[[127 129 128 130 130 126 128 130 130 130]
 [129 128 126 130 130 131 126 129 123 127]
 [152 116 122 118 132 112 119 133  99 113]
 [124 127 125 123 129 127 130 128 120 127]
 [137 116 109 131 128 127 133 120 130 131]
 [132 129 125 138 127 130 129 125 135 128]
 [127 134 134 131 125 133 128 133 128 134]
 [132 132 126 125 129 127 133 121 128 124]] gives 132

[[115 134 127 108 137 150 110 151 120 139 123 127 122 118 146 140]
 [126 144 132 105 116 149 133 125 150 107 129 128 140 113 122 142]
 [128 129 126 124 128 131 125 133 130 129 130 128 128 124 128 133]
 [128 128 128 127 128 129 128 129 128 128 128 128 128 128 128 128]
 [128 128 128 127 128 129 128 128 129 128 128 128 128 127 128 129]
 [140 115 124 152 129 102 136 118 124 133 134 129 125 140 117 117]
 [118 142 143 114 118 144 141 107 139 102 114 128 142 129 129 120]] gives 142

[[140 131 120 135 149 137 131 112 126 135 117 125 137]
 [120 123 123 125 140 126 130 128 132 130 132 141 141]
 [116 130 132 125 118 118 128 138 133 123 141 144 126]
 [121 128 138 124 104 121 124 142 128 121 137 125 113]
 [135 135 135 131 111 127 126 130 125 125 127 118 112]
 [118 128 133 125 117 120 127 138 131 123 138 137 124]
 [127 133 136 128 110 123 126 135 128 123 133 127 114]
 [141 137 133 134 118 132 127 123 123 127 121 113 114]
 [140 127 127 131 130 138 126 120 122 131 115 107 124]
 [123 126 122 127 143 127 131 125 132 130 130 141 141]
 [119 126 124 126 137 123 130 130 133 128 135 146 139]
 [137 127 123 131 140 136 129 118 125 133 118 119 133]] gives 127

[[123 121 126 116 129 128]
 [132 117 130 123 124 128]
 [139 117 117 107 121 128]
 [128 129 120 121 134 129]
 [131 121 122 108 133 128]] gives 121

[[130 133 124 124 131 126 128 126 127 126]
 [117 154 124 118 139 131 135 134 122 112]
 [129 130 126 127 128 126 129 127 127 127]
 [127 150 130 118 128 124 133 135 123 123]
 [128 133 129 123 128 125 129 132 127 126]
 [128 136 125 126 127 120 124 129 129 121]
 [130 130 126 127 127 124 126 127 128 125]] gives 130
---
[117, 129, 116, 102, 107, 121, 147] >> 107

[[128, 123, 134, 146, 141, 124],
 [128, 113, 99, 119, 120, 118],
 [127, 121, 123, 127, 114, 141]] >> 127

[[113, 116, 118, 147, 129, 131],
 [114, 101, 141, 140, 120, 130],
 [137, 135, 99, 113, 137, 125]] >> 113

[131, 100, 134, 146, 148] >> 134

[127, 115, 155, 121, 114] >> 155

[152, 112, 150, 115, 129, 114] >> 115

[117, 142, 139, 146, 99, 144] >> 146

[123, 154, 123, 127] >> 154

[139, 115, 107, 143, 131, 133, 128] >> 131

[133, 135, 135, 119, 157, 134, 143] >> 157
---
[[134 133 128 132 141 127 131]
 [143 105 115 135 116 103 120]
 [130 111 121 127 110 116 121]] -> 121

[[127 125 130 153 150 132]
 [152 153 135 131 129 124]
 [134 151 157 135 129 127]] -> 157

[[100 145 143 125 138 133]
 [145 104 111 139 118 126]
 [147 132 129 119 127 123]] -> 129

[[126 123 128 129 113 105 135]
 [128 136 127 131 132 136 128]
 [130 124 128 126 140 144 114]] -> 128

[[100 117 124 145]
 [126 124 124 128]
 [113 107 111 130]] -> 111

[[126 125 139 123 148  98 129]
 [142 123 134 125 145  99 134]
 [143 122 131 121 147 101 136]] -> 131
---
[[135 113 127 147 129 140]
 [143 148 113 118 150 143]
 [140 151 113 121 150 141]]
141

[[155 129 117 100 119]
 [ 99 141 106 137 122]
 [154 133 101 155 155]]
155

[[142 123  99 129 121 116]
 [128 131 127 131 127 127]
 [126 129 134 125 130 131]]
131

[[137 143 123 155 144 140]
 [130 142 124 130 149 128]
 [142 154 123 134 153 143]]
143

[[119 110 139 116]
 [121 132 127 131]
 [124 107 141 115]]
115

[[131 113 126 110 144 146]
 [122 125 134 125 111 134]
 [152 114 112 114 146 145]]
145

[[127 129 122 129]
 [126 144 112 104]
 [128 127 128 133]]
133

[[113 103 128  99 128]
 [152 154 129 107 128]
 [127 109 130 137 128]]
128
---
[[126 109 128 109]
 [129 131 128 135]
 [127 153 128 114]] -> 128

[[141 147 115 113 145 122]
 [125 113 105 112 142 110]
 [132 110 128 118 146 139]] -> 128

[[130 104 130 128 131 129]
 [128 109 133 127 130 128]
 [130 128 140 127 131 129]] -> 140

[[143 122 140 135 115 130]
 [121 121 132 144 112 145]
 [113 141 120 117 157 121]] -> 120

[[129 123 127 124]
 [100 136 138 149]
 [127 129 128 127]] -> 128

[[142 119 129 146 135]
 [119 132 134 146 129]
 [105 120 144 131 142]] -> 144
